Here is a tiny trained network, its code and every weight. The questions are about switching its units off for an input and a class, where a switched-off unit gives its printed mean instead of its output.

import numpy as np


def w(rows, s, z=0):
    codes = np.array(rows[::2]) - 128.0
    scale = np.full(codes.shape[1], s)
    scale[-1] = z or s
    return codes * scale


def norm(h):
    return h / np.sqrt((h * h).mean(-1, keepdims=True) + 1e-5)


def f(y):
    return y / 2 * (1 + np.tanh(0.7978845608 * (y + 0.044715 * y**3)))


def log_softmax(a):
    a = a - a.max(-1, keepdims=True)
    return a - np.log(np.exp(a).sum(-1, keepdims=True))


def net(x, mask):
    res = np.array(x, float).reshape(1, 3) / 4 @ E
    u = 0
    for l in range(3):
        y = f(norm(res) @ A[l][:, :-1].T + A[l][:, -1])
        res = res + np.where(mask[u : u + 8], y, B[l][:, -1]) @ B[l][:, :-1]
        u += 8
    return log_softmax(norm(res)[-1] @ U[:, :-1].T + U[:, -1])


A, B = {}, {}
E = w([
[63,128,116,83,225,102,222,198,184,66],'x0',
[64,201,203,135,73,251,103,144,200,120],'x1',
[124,64,223,147,74,71,66,209,104,47],'x2',
],0.0011)
A[0] = w([
[105,214,30,138,180,195,164,70,147,230,184],'L0N1',
[116,115,124,130,142,158,116,111,140,139,9],'L0N2',
[197,124,144,171,86,157,48,90,71,188,158],'L0N3',
[113,162,111,161,140,115,95,117,140,120,25],'L0N4',
[84,216,223,131,74,248,90,107,211,72,140],'L0N5',
[98,82,196,169,88,83,58,195,89,74,146],'L0N6',
[117,172,134,127,131,138,116,143,143,131,43],'L0N7',
[115,113,172,186,94,85,86,167,108,82,101],'L0N8',
],0.0014,0.0011)
B[0] = w([
[205,46,200,88,81,133,181,152,141,48,255],'L0N1',
[152,218,115,191,104,117,92,123,97,68,69],'L0N2',
[60,12,110,74,182,142,136,172,182,138,216],'L0N3',
[145,204,132,124,114,127,99,117,85,84,75],'L0N4',
[82,89,93,141,103,4,194,151,112,236,248],'L0N5',
[214,137,114,66,133,169,240,66,166,116,214],'L0N6',
[147,182,119,158,121,103,118,141,58,116,87],'L0N7',
[194,150,123,76,151,182,194,77,140,107,151],'L0N8',
],0.0015,0.00096)
A[1] = w([
[101,125,109,120,173,94,193,193,157,120,141],'L1N1',
[131,222,139,163,117,169,51,122,108,120,2],'L1N2',
[118,200,1,147,191,213,175,45,142,216,9],'L1N3',
[203,67,83,123,177,124,103,91,84,88,66],'L1N4',
[167,196,115,253,88,103,31,78,73,130,42],'L1N5',
[111,67,127,137,114,121,151,164,138,211,92],'L1N6',
[103,95,228,176,72,50,40,230,86,15,22],'L1N7',
[134,67,131,72,124,133,185,130,161,173,227],'L1N8',
],0.002,0.00077)
B[1] = w([
[137,108,113,151,104,173,33,102,113,126,198],'L1N1',
[115,90,85,60,199,109,145,183,134,204,60],'L1N2',
[243,60,243,17,83,128,203,154,139,23,188],'L1N3',
[54,196,154,165,76,137,152,157,163,154,174],'L1N4',
[97,66,96,69,239,205,107,160,159,172,101],'L1N5',
[146,148,110,178,138,130,113,137,142,60,166],'L1N6',
[242,141,125,19,128,196,249,49,158,109,215],'L1N7',
[138,151,132,182,72,132,89,109,99,33,248],'L1N8',
],0.0019,0.0012)
A[2] = w([
[193,183,61,13,191,188,234,80,156,177,82],'L2N1',
[50,132,112,93,234,101,193,223,174,49,108],'L2N2',
[178,92,144,100,58,171,6,78,91,228,99],'L2N3',
[31,173,112,120,211,92,182,202,195,44,103],'L2N4',
[187,93,30,113,218,7,125,89,22,132,126],'L2N5',
[52,231,200,94,87,226,129,135,162,152,1],'L2N6',
[38,227,199,96,86,217,116,159,180,171,19],'L2N7',
[114,226,130,234,75,139,47,61,96,48,54],'L2N8',
],0.0022,0.00085)
B[2] = w([
[150,101,240,136,76,82,29,160,74,21,151],'L2N1',
[165,121,94,118,138,219,49,52,50,222,198],'L2N2',
[102,134,46,77,252,192,88,112,50,125,250],'L2N3',
[145,90,64,89,172,184,45,88,53,205,204],'L2N4',
[2,152,128,168,25,113,203,232,239,175,213],'L2N5',
[98,98,78,151,101,25,169,169,130,137,188],'L2N6',
[102,85,66,197,103,14,206,192,172,138,190],'L2N7',
[74,237,142,95,81,79,83,104,31,102,159],'L2N8',
],0.0022,0.0015)
U = w([
[41,108,77,178,70,65,193,197,184,181,186],'0',
[129,86,58,90,214,229,55,94,64,190,178],'1',
[224,88,210,83,95,153,169,114,147,35,160],'2',
[90,254,141,152,107,97,82,86,66,91,127],'3',
[139,179,180,184,215,119,97,129,173,140,19],'4',
[157,192,174,182,208,109,97,143,153,148,13],'5',
[146,189,181,154,243,81,98,129,174,150,3],'6',
],0.0078,0.0044)

Each question gives the input, the list of numbers given to net, and the class t.
The units are the neurons (one row each of A and B). Each row of codes is followed by its name. A weight is (code - 128) times the scale printed after its matrix; where a second scale follows, it is the last column's (A, B and U).
mask holds one flag per neuron, layer by layer. A switched-off neuron (its flag False) gives its mean, the last column of its row in B, instead of its output. The means were averaged over made-up inputs and are rounded, as every weight is.
A unit's drop is (log p(t) with every unit on - log p(t) with that unit switched off) / (log p(t) with every unit on - log p(t) with every unit switched off).
The circuit of an input: a set's keep is (log p(t) with only the set's units on - log p(t) with every unit switched off) / (log p(t) with every unit on - log p(t) with every unit switched off). Starting from the 12 units with the biggest drops (on a tie, the unit counted first), units are removed one at a time, each time the one whose removal leaves the highest keep (on an exact tie, the one counted first), for as long as the keep stays at least 0.8.
circuit, biggest first: the units of the circuit, biggest drop first
unit that matters most: the unit with the biggest drop
top k neurons: the k neurons with the biggest drops, biggest first
k most important neurons of layer l: the k neurons of layer l with the biggest drops, biggest first
drop of u: that unit's drop, to one decimal
input [-6,7,-3], class 0: unit that matters most -> L2N7
input [-8,-5,4], class 1: circuit, biggest first -> [L2N3; L1N5]
input [-3,-1,3], class 3: top 2 neurons -> [L0N6; L1N3]
input [7,5,4], class 1: circuit, biggest first -> [L2N4; L2N2]
input [6,5,-4], class 1: top 2 neurons -> [L2N4; L2N2]
input [7,6,-2], class 1: 3 most important neurons of layer 2 -> [L2N4; L2N2; L2N5]
input [-7,-1,7], class 1: top 4 neurons -> [L2N3; L1N3; L0N1; L1N5]
input [6,-4,5], class 1: top 2 neurons -> [L2N2; L1N3]
input [0,-7,-8], class 2: top 3 neurons -> [L1N3; L2N1; L0N5]
input [7,-6,-4], class 1: 2 most important neurons of layer 1 -> [L1N4; L1N3]
input [2,-3,-2], class 3: top 3 neurons -> [L0N5; L1N4; L2N8]
input [3,2,2], class 3: top 2 neurons -> [L1N1; L2N8]
input [-8,8,5], class 0: top 2 neurons -> [L2N7; L2N6]
input [4,-3,-5], class 2: top 4 neurons -> [L1N3; L0N3; L2N3; L2N1]
input [-5,3,-6], class 2: 3 most important neurons of layer 2 -> [L2N4; L2N2; L2N1]
input [2,-8,0], class 0: top neuron -> [L2N5]
input [2,8,-6], class 0: top 2 neurons -> [L1N7; L2N7]
input [3,-4,-6], class 2: top 2 neurons -> [L1N3; L0N5]
input [4,-3,-6], class 2: drop of L1N3 -> 0.9
input [3,2,-6], class 2: drop of L1N3 -> 0.4
input [2,4,-7], class 2: drop of L1N3 -> 0.9
